Rows, each with its class
[  5   7   6   0  -3 -12  -1  21   0  -2  10   1   7   2   2   2   3  -6
  -3  -8   7  -5  -9  -5   3   3  -3] : j101
[  7  -5  -4   0   5 -28  -9  -7   7   3   8   2  -3  -2  -1  -8   6   4
   6  -2 -16   6   4   9   0   1  -3] : j520
[ -2   1   9  11  -5   8   0  -8   3  -1   0  -1  13  -3  -3   6  -2  -3
   3  33   8   2 -10  -5   3  -1   6] : J107
[ 4  1  0 -4 -2 -3  4  0  1 -2 -3 -1  4 -3 -3 13  2 -2  4 -1 -1  1  3 -3
 -1  5  4] : j766
[ -4   1  -8  -1   2 -41 -13   1   2   2   2   2  -3   8   7  -3   6  -1
   0  -8 -13  -1  15   3   0   4  -3] : j376
[-4  5 11  2 -5  4 -7  1  0  2  2 -4  7 -1 -2 -5  0  2  0 -3  0 -2 -8 -2
  0  0  3] : j101
[ 6 -2 11  2 -9 27 12 -1  1  1 20 -3 25  2 -5  4 -1  1  2  2 -3 -1  4 -6
  0  2 17] : J107
[ -3   3   5   0   9 -13  -4  -3  -1  -4   3  -1 -10   3   9   3   3  -2
   2  -1 -17   0  20  -3  -1   3  -2] : j376
[-3 -3 10  2 -6  1 -8  2  1  3  4  5  0 -3  4 -5  1 -2 -1 -5 -7 -2 -2 -5
  4  1 -4] : j101
[  4  -4 -12  -3  -1  -5  -3   1   0   1   5  -7  -4   4  -6  -4   2  -2
  -4   5   0   2  -4  13  -1  -3   3] : j520
[ -3  -2   0  -1  -4 -18  -9   0   0   1   3  -1   4 -12   5  -2  -1   0
   3  -5  -7  -1  -4   0   3   8  -2] : j101
[  4   1  -5  -1  23 -28   0  -3  -2  -1  -1   3  -5   1   5   0  -2   0
  -1  -8 -10  -3  11   1  -2  -3  -5] : j376
[-10  -4  -6   0   2 -30   4   1  -1  -6  -3   1  -2  -1   6  10   3   0
   2 -12   2  -6   9   4   1   4  -4] : J542
[-12  -1   5   1  -1 -20   6   0   9   0  -3  -1  -3  16  -7   7   1   1
  -2  -6   7  -2   5  -1  -5   4  -7] : J542
[ -4   0  -4   1  -2 -17   0  -4   1   3   3   0   2   3   1  -6  -3   2
   1  -3   7   3 -14  -6  -1  -1  -3] : j101
[ 1 -7 -6  3  0 21  6  5 -2  0  1  1 -1  7 -1 -8  2 -7 -4  1 13 12 -9 -4
  0  0  0] : j764
[ -3   0  -3  -3  -6  -8  -1  -4   4   3   2   2  -1   1   3 -11  -1   1
  -9 -12  -2  -9 -16  -4  12   1  -3] : j101
[ 2  2  4 -1  1 23  6 -2  0 -2 -1  1 11  2  1  2  0 -2  2  8  7 -3  0  7
  0 -1  6] : J107
[  3   8   8  -3   2  41  10  -4   3   2  -4  -3   8   1  -5  -5   5   2
   5   3  15   4 -10  -5  -1  -1   2] : J107
[ 6 -2  8  8  4 39 13  2  3  4 -7 -1  5  4 -6  5  2 -1 -1  6  8 -3 -1 -3
  9  9  8] : J107
[ 4 -2  8  0 -5 15  6 -1 -3 -1 -4 -3 12 -4 -2  2  0 -1  1  5 23 -2  7 -4
 -3 -6  1] : J107

Rows with their classes
[-1 -3 -3 -4 -1  1  3  8 -1  1 -2  2 -1 -1  5 -5  3  0  0 -4 -5 -3  8  1
  3  1  1] : C
[-1 -2  2  1 -1  0  3  1  0  0 -3  0  1  1  0 -7  0  1 -1  1 -1 -6 -1  0
  2  0  0] : S
[ 0  2  1  2  1 -1  0  1  2  3  1 -2  4  4  1 -1  3  4 -2 -4  2 -3  4 -2
  3 -3 -2] : S
[ 3  0  2  0 -1  1  1  1  1 -1  1  2 -1 -3  1  0 -3  4  3 -1 -2  3  0  1
 -1 -1  0] : L
[ 0 -1  1  0 -2  0  1  0  0  1 -2 -6  0  0  1  2  0  0  0 -1  1 -1 -1  1
  1  2 -3] : L
[  0  -2  -3  -1  -1   3   3 -10  -2  -1   0  -2   3  -3  -2  -2   8  -3
   1   5   2 -10  -4   2  -1   0   0] : X
[-10  -4  -1  -2   0   3   1   7   0  -2  -3   9  -4   1   1  -1   1   0
   2   0  -2   9   2  -2  -2   2   3] : L
[-9 -5  0  3  3 -1  2  0  1  4 -4 11  1  1 -2 -5  8  7 -1  0 -1 -1  1  5
  2 -1  3] : G
[-1 -1  2 -1  1 -1  1  0 -1  2 -8  0 -1  0  0  0 -1 -1 -2  0 -2  3  0 -2
  0 -1  1] : X
[ 1  0  3 -3  3  1 -2  0  0  3 -1 -3 -3  2  4  0 -6  3 -1 -4 -1  5  3 -1
  0 -1  2] : X
[ 1 -2  3 -1  2 -1 -1 -5 -2 -1 -2 -1 -1  2  2  1 -4  3  3 -2 -4 -6  0  6
 -4 -1  0] : X
[-4  4  1  0  1  1  1  2  2  3 -1  2 -1  1  0  2 -2 -2 -4  3  2  5  0 -2
  0 -1  0] : X
[  8  12  12  -1   2   0 -15   7  11   5  14  -5   6   2  16   1   6   8
 -16   2  -9  -2   5   3  12  -3  -2] : C
[ 4 -3 -3 -2 -8  1  1 -4 -4 -3  0 -4  3 -4  0  1  5 -2  4  2  1 -9  0  4
  1  1 -3] : X
[  2   8   6  -5   0   1  -7   4   2   0   5 -10   5   5 -10   9  -2  -3
  -1  -6   6   3  -3  -4   0   1  -1] : C
[  0  -5   1  -1   2   6  14   2   0   5 -10   5  -8  -1  -2   2  -5   9
  -1  -4  -3  -5   6  -1   5   2   2] : M
[ 2  0 -2 -1 -3  5  6  3  5  2  1  2 -2  0 -1  0  1  3  0 -1  2  7  2 -3
 -2 -1 -1] : G
[ 0  0  2 -1 -1 -1  2  3 -1 -3  1  1 -4  1  0 -3 -2  4  2  0  0 -2 -2 -1
  2 -1  0] : M
[ 6  3 -3  0 -3  2 -1  2  0 -1  5 -6  0 -1  2  5 -8 -6  3 -3 -3  2 -2 -5
  1 -1 -3] : G
[ 5  1  0  0 -1  0 -5  0  1 -3  5 -6  0  0  3  6 -5 -6  0  1  3  0 -1 -1
  1  3 -4] : G
[  2  13   7  -5   0   1 -11   6   6   2  10 -12   5   3  -8   9  -2 -10
   1  -1   6   5  -5  -7   0   0  -5] : C
[-3  1  0 -1  0 -4 -4 -1  1 -4  6 -2  5 -2  2  1  4 -6  7  2  3  1 -1 -1
 -2 -2 -3] : M
[ -1   7   6   2   4   2  -2   5   4   2  -2   4  -6   1   3  -2 -10   5
  -3  -2  -1   8   4  -5  -4   0   3] : X
[ 0  3 -3 -1  5 -1 -2 -2 -4  1  3  0  0  1 -1  0 -1 -7  3  1  3  0  0  0
 -1 -1  1] : M
[-1  0 -1 -1 -1 -3  0  0  0 -1  0 -2  2 -1  1 -1  0 -1 -1  0  1  1  1 -1
  0 -2 -4] : M
[ 3  0  2  0 -1 -2 -3  2  1  3  4  2  2  0  2 -3  1  6 -1  1 -6 -4  0  1
  6 -1  1] : C
[  0   0  -1  -2   2   1  -1  -2  -3  -2  -2  -3  -3   1   3   5  -3  -2
   5   1   0   3   0   1  -4   1 -10] : S
[ 3  4 -4 -2  2  3  0 -4  1  0 -1 -1 -1  0 -3  8 -3  2  0 -1  2  5  3  0
 -6 -1  3] : S
[ 3  7  1 -1 -4  3 -2  2  1  0  2 -8  1  2 -7 10 -3 -9  0  2  8  4 -1 -5
 -7  0 -4] : C

Rows with their classes
[ -1  -7   5  -2   1  -4  -2   5  -1  -1  -3   8   2  -5 -13  -1   5   2
  -5   0   3   4   1   2   4   2  -2] : j320
[ 1  1  2  3  5  3  0 -2  0  4  4  1  7 -3 -3  0  3  4  0  3 -3 -3  0  0
  4  6  2] : j84
[-1 -1  6  2 -2 -4 -1  1 -3  0  1  0  2  0 -3 -2 -2  5 -7 -1 -3  1 -4  1
  3 -4  2] : J358
[ 0  2  3 -4  1 -3 -1  0  2 -2 -3 -1 -2  5  5  1 -5  3 -1  0  2  2 -1  1
 -3  3 -3] : j320
[ 2 -4  0  1 -7  2  2 -1  4  1 -2  4 -2  0 -1  2  3  9 -3 -9 -1 -2  2  1
  2  5  3] : J358
[ -5  -4  -4   3  -4   0   0   1  -1   2   7  -7   1   1  -2  -4   1 -12
   5  -3  -1  -7  -3   1   1   2   0] : J805
[ 1  0 -3  4  9  2  3 -5 -1  2  5 -3  2 -1  3  4 -2  1  0  2 -1 -3 -5  4
  5  2  2] : J358
[-1  0 -4 -1  0  3 -1 -3  0  4  2  0  2 -1 -3  0 -1  0  0  0 -2  1  1 -5
  6  1 -4] : j84
[ -1   1  -4   5 -12  -2   2   6  -1   2   1  -5  -4  -2   0  -3  -5  -6
   1  -5  -3  -5  -3   0  -3   0   1] : J805
[ -3  -2   0   1 -10   3   1   2  -3   2  -6   2   0   1  -9  -1  -3  -6
   2   0   3   0   2 -12   2  -1  -5] : J805
[ -2   0  -1   4 -18  -4  -4   4  -1  -2   0   3   2   0  -5  -6  -1  -5
  -7  -6  -1  -1   3  -2   0   3  -3] : J358
[-1 -1 -4  2 -3  2  2 -7 -1 -1  0  1  1  1 -5  1 -1 -5  7  0  0  0 -1 -3
  3 -3 -1] : j320
[-4  0  4  4  2  6  5 -4 -3  3  5 -1  8  4 -5  3 -6 -2 -2  5 -2 -3 -7 -1
 10  0  1] : j84
[ 0 -1 -6 -4 -7 -1 -1  0  4 -2 -4 -3 -6  1  3  0  1  2  1 -6  1 -2  3 -2
 -8  1 -2] : j320
[-3 -1  4  1  4 -3  1  2 -3 -1 -1 -3  3  2 -7  2 -4 -3 -1 -3 -2 -1 -3 -7
  8 -5  4] : J805
[-1  5 -2 -5  2  7  1 -4 -1  0  2  3  1 -3  5  1  1 -5  4 -1 -5 -3  1 -1
 -5  4  9] : J805
[ -3  -7   3   2  -2  -3  -1   7  -2   2  -4  10   0  -3 -13   1   6   0
  -4  -1   2   2   1   2   5  -3  -4] : j320
[ 4 -1  1  4 -6 -3  0  2 -3  1  5  3  2  0 -1 -1 -2  5 -4 -1 -2 -3 -3  2
  5  3  0] : J358
[-1 -1  7  5 -5 -5  0  3  1 -4  2  8  4  0 -2 -1 -1  3 -6 -1 -1  1  0  1
  0  0  1] : J358
[ 0  7  7 -3 -2  2  3 -6 -4 -2 -2  7  3 -4  4  2 -5  9 -9  0  3  6  1 -5
  5  1  4] : j320
[ 2 -3  1 -5  6  2  0 -2  1  0 -1  0 -2  1  3  2  3  5  0 -2 -1  1  0  0
 -1 -5  3] : j320
[ 1 -1  0 -1 -1  4  2 -2  1  1 -2  2 -2  0 -1  3 -2 -1 -1  5  6  1 -1 -2
  3 -5 -1] : j84
[ 4  4  6  2 -3 -1 -1  2  3 -1  5 -4  3  1 10 -8 -5 -2  0 -5 -3 -4 -1  2
 -5  5  7] : j84
[ 3  3 -2 -3  5  5  0 -5  5 -1  4 -8 -5  1 10  6 -5 -4  6  1  2 -3 -2 -1
 -5  2 -3] : J805
[ 0  7  3  1 -4  2  0 -1 -2 -1  0  1  4  1  0  0  2  0 -2  4  0  1  1 -2
  0 -4 -3] : j84
[ 2  0 -5 -2 -9  0  1  1  6 -2 -2 -4 -5 -1  6  0  0 -3  6 -3  2 -2  2  3
 -8 -6 -4] : j320
[ -2  -3   3   4 -13  -6  -4   4  -1   1  -2   3   0  -1  -8  -8  -4   0
  -7  -8  -4   0   0  -4   2   2   0] : J358
[ 3 -3 -4 -1 -7  0 -8  0  3 -4 -2 -5 -8 -3  4  3  0  2  4 -7  5 -1  6 -4
 -8  1 -1] : j320
[ -3   0   2   2 -15  -4  -2   3  -2   0   3   0   3  -3  -5  -5   0   0
  -9  -3  -2   3  -2   0  -3   0  -1] : J358
[-1  4  0  3 -1  4  4 -5 -3  5  4  5  6  0 -5  1 -2 -1 -3  4 -7 -1 -3  2
  8  3  1] : j84
[-2  1  0  1 -3  0 -2  1 -3 -1  1  0  4  1 -4 -2 -1 -3 -3 -1 -1 -2  2 -3
  0  2  0] : J805
[ -2  -3   3   6  -8  -6  -1   4  -7   1   5   6   2   3 -12  -3  -1  -3
  -6  -1  -3   2  -6  -4   8  -1   0] : j320
[ -2  -8   9   4   1  -5  -6   3  -2   4  -1   9   1   2 -10   2   5   2
  -7   2   2   2  -3   0   2  -6  -3] : j320
[-3  0  3 -2 -1  1  0  0 -2 -2 -1  2  2 -1 -3  0  0  1  0  3  2  4  2 -4
  1 -2 -3] : j84
[ 1  0  6  2 -5 -3 -1  2 -1  2  1  7  3  0 -4 -2  0  6 -8 -2 -1  3 -3  2
  3  1  3] : J358
[-5  2 -3  3  0  6  2 -3 -4  3  2 -1  9 -2 -3  3 -3  2 -5  4 -2 -1 -4 -2
  8  5 -1] : j84
[ 3  6 -6 -4  1  6 -1 -7 11 -5  1 -6 -4  1 12  3 -2  4  4 -2  2  0  1  0
 -3  3  2] : J805
[-1  2  0  4 -6 -4 -3  5  0 -1  2 -2  4  4 -4 -5 -3 -4 -3 -1 -5 -1 -2 -2
  4 -2  2] : j84

Rows, each with its class
[  4   7  12  -2  -6   5 -13  -8   0   0   1  -4   3  -2   5  11   0   3
  -9   4   3   5  -8   6  -4  14   9] : V
[ 2  8 14  6 -3  2 -3 -3  3 -8  1  0 -2 -1  1  7  6  5  0 10 -3  1 -8 10
  0 11  2] : Y
[  6   5  15  -1  -6   2   4   3  -3   2   0  -9  -6  -2  -4  12  14   7
   6  11 -12   8   1   9   8   0   6] : K
[ 10   5  16  -6  -6   3   8   0 -10   2   2  -7  -7   1  -2  12  11   4
   3   6 -14  10   0   4  -1   6  11] : V
[ 2  3  8  2 -5  2 -2 -2  3  2  2 -6 -5 -2  0  8  7  4 -1  4  1  8 -2  5
  1  6  7] : K
[  8   4  14   1  -9   5   3  -8  -7 -11  -1  -1   0  -2  -1  12   3   3
   2   8  -9   1   1   9   0  12   2] : Q
[  7   3   6  -6  -6   5   3  -5  -6   4   3  -4   2  -1   4  10   0   1
 -10   1   1   5  -1   1  -6   9  11] : V
[ -2   6   7  12  -3   1 -11  -7  13 -11   0   1   0  -2   2   1   1   4
  -3   8   5  -7 -13   9  -1   8  -6] : Y
[10  1  7 -8 -5  6  6 -9 -7 -2  0  0  2 -1  0 14  0  0 -1  4 -5  5 -1  4
 -2  9  8] : Z
[ 8  3  6 -1 -6  4  2 -9 -3 -4 -1  0  1 -2  1  9  0  3  0  5 -2  2 -4  5
  0  8  3] : Z
[  8   7  15  -2  -4   2   8   1  -8   2   1  -6  -5  -1  -4  10  16   4
   4   8 -12  12  -2   7   3   5  12] : K
[  9   4   7  -5  -8   4   1  -5  -7  -4  -1  -4   1  -1   0   9  -1   1
  -2   4  -5   2   3   5 -10   8   9] : Z
[ 1  6  4  4 -2  0 -5 -2  5 -2  3  1  0 -1  3  4  2  4 -4  4  5  3 -9  5
 -3  9  8] : V
[ 10   8  19   1  -9  12   1 -12  -1  -9  -2   1   1  -6   3  17   8   6
   3  16  -7   3  -6  15   3  16   2] : K
[ 13  -1  17 -10 -11  10  10  -8 -19 -10   0  -2  -1  -2  -1  18   4   2
   0   5 -16   7  -4   6   0  13   5] : Q
[  7   1   9  -6  -7   6   7  -6 -10  -7   2   0   2   0   1  10  -3   1
  -2   5  -7   0   3   4   0   7   2] : Q
[  5  -1  10  -2  -8   7   1 -11  -5  -9   1   2   2  -2   3  10  -6   5
  -6   6  -1  -2  -1   6  -2  13   2] : Q
[ 1  1  3 -7 -1 -4  4  2 -2  9  6 -5 -1  5 -2  3  0  2 -5 -8 -3  2  1 -3
 -8 -3  6] : Y
[  8   5  17  -7  -6   4   9  -3  -8   1   4  -4  -3   1  -1  13   6   3
   0   4 -12   6  -1   6  -1   9   7] : Y
[ 7  7 15 -3 -6  7  2 -5 -2 -1  2 -3 -2 -2  2 12  8  5  0  2 -6  7 -2  9
  1 11  7] : K
[ 16   1   9 -25  -7   7  19  -8 -21  11   8 -16   1   3   1  19  -3  -2
  -8  -8 -15  10   9  -5  -5   7  16] : V
[ 11   5  12  -8  -9   9   4 -12  -8  -8   0   2   2  -4   0  15   3   2
   2   8  -8   6  -3  10   0  15   6] : Z
[ 7  4 12 -4 -6  3  5 -4 -8  3  2 -6 -4 -1 -1 12  8  4  2  7 -7  9  1  7
  2  6  9] : K
[ 6  0  7 -5 -6  3  5 -4 -8 -3  1 -2  4  0 -2  9  0  0 -1  3 -7  1  7  4
  1  7  2] : Z
[ 4 -1  7 -2 -4  0  1  1 -7 -2  1 -6 -2  0 -3  8  4  4 -2 -1 -3  4  6  1
 -1  5  6] : Q
[ 5  2  6  0 -6  2  3 -4 -1 -4 -1 -2  0 -2 -2  7  2  3 -1  5 -2  1 -4  6
 -1  9  4] : Z
[  3   3   7   3  -7   5  -8  -9   1 -12  -2   3   2  -5   1   6  -1   4
  -1   9   0  -2  -5  10   1  10   2] : Z

Rows, each with its class
[-10  -1   0  -1   5   3  -6  17   6   2  -4  -5  -1   9  -1   0  -1  -1
  -5  -1   0   1   5  -2   4   5   8] : j429
[-13  -1   2   0   4   1   5   1  11   7  -1   0   6  -1   0  -2   0  -1
  -2  -6  -3   0  -5  -6   5  -2  12] : j339
[-12  -4  -7   3   8   4   5   4  10   3  -4   2   5   4   0  -4  -3  -5
  -4  -3  -1   2  -1  -2   4   9  14] : j275
[ -5   1  -6  -2   6   2   7  -6  -5   7  -3   4  10  -4  -1  -3  21 -11
  -3  -5   1  -4  -3  -4   6   5  10] : J613
[-19   0  -6  -6  -4   1   7  -7  12  -4   4   3  14   4   0  -6   4  -5
  -3  -3   0  19  -7  -6   7  10  12] : J118
[-19  -3   1  -1   5   0   0   2   8   4  -7   3   4   0   3   2   1  -8
  -1  -7   7   5  -5   4   7   0   5] : j339
[-11  -4   3   4   6   1   2 -10   3   9  -6   2   3  -1   0  -4   0  -3
  11  -7  -2  -5  -5   1   6  -3  10] : j429
[ 1 -3  0 -3  0  2 -1 -1  4  1  0  1 -3  2 -4 -1 -6  1  5  1  1 -1 -4 -5
  0 -4 -1] : J118
[-34   1   8  -9   5  -1   7 -14   7  -1   6   4  22  -3  -3  11   1  -3
   3  -9   5   2   6  -1   2  10   7] : J168
[ -9   1   4  -3   4   0   0  13   6  -2  -7   7  -3   0   2   0  -2   0
  -3 -10  -2   0   2  -2  10   3   1] : J168
